Small tables with named rows and columns. After each table, cells are looked up by row and column.

Table rof
	zoponik	sot	pud
nitofa	56.303	24.907	81.270
lal	76.750	47.153	75.504
nikan	69.513	89.217	63.805

nitofa, pud => 81.270
nikan, pud => 63.805
nitofa, zoponik => 56.303
nikan, zoponik => 69.513
lal, sot => 47.153
nikan, sot => 89.217
lal, pud => 75.504
Row with the largest sot: nikan

tup =
,volugu,gegofa,nudaze
tiro,79.42,47.79,21.95
nit,7.56,77.50,60.53
tamaba,9.16,60.64,76.66
mif,17.12,52.29,62.12
zedu,1.65,30.53,60.77
kifodut,16.48,23.66,54.84
suf,10.41,23.22,54.60
legosar,4.18,23.40,44.15
gegu,10.69,18.96,51.36
zudol,9.56,14.25,45.37

What is the volugu of legosar in tup?
4.18
What is the nudaze of tiro in tup?
21.95
What is the volugu of zudol in tup?
9.56
What is the gegofa of mif in tup?
52.29
What is the gegofa of legosar in tup?
23.40
What is the nudaze of zudol in tup?
45.37

Table dukemo
          mufu  sodibem  sulusa
vapav   67.934   19.445  84.527
pupodi  77.006   70.335  56.762
pif     48.714   36.230  79.911

vapav, sulusa => 84.527
pupodi, sulusa => 56.762
pupodi, mufu => 77.006
pif, sulusa => 79.911
vapav, sodibem => 19.445
pif, sodibem => 36.230
pif, mufu => 48.714
pupodi, sodibem => 70.335
vapav, mufu => 67.934

bilizar:
|  | zos | zegadep | fizakel | vomepez | det | med | lopod | fonol | gavari |
|---|---|---|---|---|---|---|---|---|---|
| puvegun | 116 | 107 | 161 | 209 | 202 | 207 | 122 | 64 | 192 |
| gamo | 161 | 153 | 136 | 182 | 163 | 199 | 138 | 155 | 212 |
| laloti | 178 | 127 | 182 | 143 | 124 | 132 | 178 | 155 | 186 |
| nadi | 159 | 232 | 171 | 148 | 148 | 149 | 166 | 168 | 140 |
| rinumu | 150 | 225 | 189 | 99 | 94 | 32 | 178 | 233 | 114 |
| pafol | 150 | 199 | 168 | 126 | 197 | 149 | 186 | 194 | 101 |

nadi, fizakel => 171
pafol, zegadep => 199
pafol, fizakel => 168
rinumu, fonol => 233
laloti, zegadep => 127
puvegun, fonol => 64
gamo, zegadep => 153
laloti, vomepez => 143
pafol, vomepez => 126
rinumu, zegadep => 225
gamo, fizakel => 136
gamo, gavari => 212
pafol, fonol => 194
rinumu, gavari => 114
laloti, med => 132
Row with the largest fonol: rinumu

sas =
|  | rab | pib | dinogop | bezo | fug | rofas | nilid |
|---|---|---|---|---|---|---|---|
| kodesos | 19919 | -55832 | 66100 | -7683 | -18011 | 1710 | -8784 |
| por | -14330 | 11661 | -17024 | -14792 | -16743 | -30230 | -8552 |
| tugeze | 5400 | -26885 | -16813 | -8321 | -442 | -19030 | -3988 |
| lem | -20493 | -18069 | -49151 | 3265 | 463 | -8850 | -12591 |
| tuvuri | -8074 | -31541 | -6306 | -348 | -23620 | -25608 | -5660 |
| pozazu | -23389 | 3904 | -50727 | -13503 | -2819 | -10108 | -5143 |

bezo of kodesos: -7683
rab of kodesos: 19919
dinogop of tugeze: -16813
rofas of tuvuri: -25608
nilid of kodesos: -8784
nilid of tuvuri: -5660
bezo of por: -14792
fug of tugeze: -442
fug of por: -16743
pib of kodesos: -55832
nilid of lem: -12591
nilid of pozazu: -5143
pib of lem: -18069
pib of pozazu: 3904
nilid of por: -8552
pib of por: 11661
rofas of pozazu: -10108
Which row has the largest rofas? kodesos

Table nadotap
,vin,dev,pok,mive,sube,rap,kamor
kitilo,4.735,2.547,3.813,5.567,5.791,5.985,8.481
sala,4.024,3.108,4.738,3.297,2.489,4.993,3.864
dotipa,5.311,2.648,0.952,3.018,2.413,4.401,5.264
ronufe,0.661,2.832,4.318,1.048,4.360,3.523,6.118
buto,4.404,2.757,3.750,4.615,2.824,5.596,3.326
kununet,0.353,2.447,4.437,4.540,5.495,4.312,6.840
zev,2.664,3.019,5.682,2.524,4.982,4.902,4.381
lud,0.030,4.767,4.816,3.273,5.404,5.239,4.021

What is the mive of ronufe in nadotap? 1.048
What is the rap of lud in nadotap? 5.239
What is the mive of zev in nadotap? 2.524
What is the pok of buto in nadotap? 3.750
What is the pok of kununet in nadotap? 4.437
What is the kamor of kitilo in nadotap? 8.481
What is the kamor of ronufe in nadotap? 6.118
What is the rap of buto in nadotap? 5.596
What is the rap of ronufe in nadotap? 3.523
What is the kamor of zev in nadotap? 4.381
What is the kamor of buto in nadotap? 3.326
What is the sube of buto in nadotap? 2.824
What is the vin of buto in nadotap? 4.404
What is the kamor of lud in nadotap? 4.021
Row with the largest sube: kitilo

gogog:
	gifis	vomela	fonavuf	zitiz	bezu	gos	ral	mifi	vesav
mupunut	0.1	0.6	0.3	0.6	0.8	0.5	0.4	0.3	0.2
vik	0.6	0.3	0.3	0.3	0.3	0.7	0.4	0.4	0.3
fole	0.0	0.5	0.6	0.7	0.9	0.1	0.3	0.3	0.5
nurad	0.4	0.3	0.6	0.4	0.4	0.5	0.5	0.6	0.4
luv	0.6	0.4	0.6	0.4	0.2	0.4	0.2	0.4	0.7
sar	0.2	0.4	0.8	1.0	0.4	0.7	0.7	0.6	0.7

fonavuf of vik is 0.3
vomela of vik is 0.3
vomela of sar is 0.4
gifis of fole is 0.0
ral of fole is 0.3
bezu of fole is 0.9
vomela of fole is 0.5
ral of vik is 0.4
Which row has the largest ral? sar

logebu:
|  | sanod | fezikub | muti | duf | zik | mopo | ran |
|---|---|---|---|---|---|---|---|
| sev | -3.39 | -5.28 | 0.69 | 4.32 | 0.69 | 2.47 | 0.69 |
| fezevaf | -2.26 | -4.92 | 8.42 | 3.14 | 3.71 | 2.57 | 0.69 |
| meleram | -3.14 | -5.27 | 8.34 | 4.05 | 1.50 | 2.51 | 3.22 |
| pezodus | -3.03 | -5.28 | 8.40 | 3.73 | 1.75 | 2.52 | 2.90 |
| vig | -3.40 | -5.28 | 8.16 | 4.74 | -0.27 | 2.56 | 3.46 |
| keb | 0.69 | -5.16 | 8.45 | 3.44 | 2.41 | 2.60 | 0.69 |
| gamov | 0.69 | 0.69 | 8.44 | 3.60 | 2.05 | 2.58 | 2.72 |
| zas | 0.69 | 0.69 | 0.69 | 3.25 | 2.95 | 2.60 | 2.33 |

ran of fezevaf is 0.69
zik of sev is 0.69
fezikub of vig is -5.28
sanod of vig is -3.40
mopo of meleram is 2.51
sanod of fezevaf is -2.26
muti of sev is 0.69
muti of gamov is 8.44
mopo of gamov is 2.58
ran of zas is 2.33
fezikub of sev is -5.28
fezikub of pezodus is -5.28
zik of fezevaf is 3.71
zik of meleram is 1.50
mopo of pezodus is 2.52
zik of zas is 2.95
Which row has the largest duf? vig

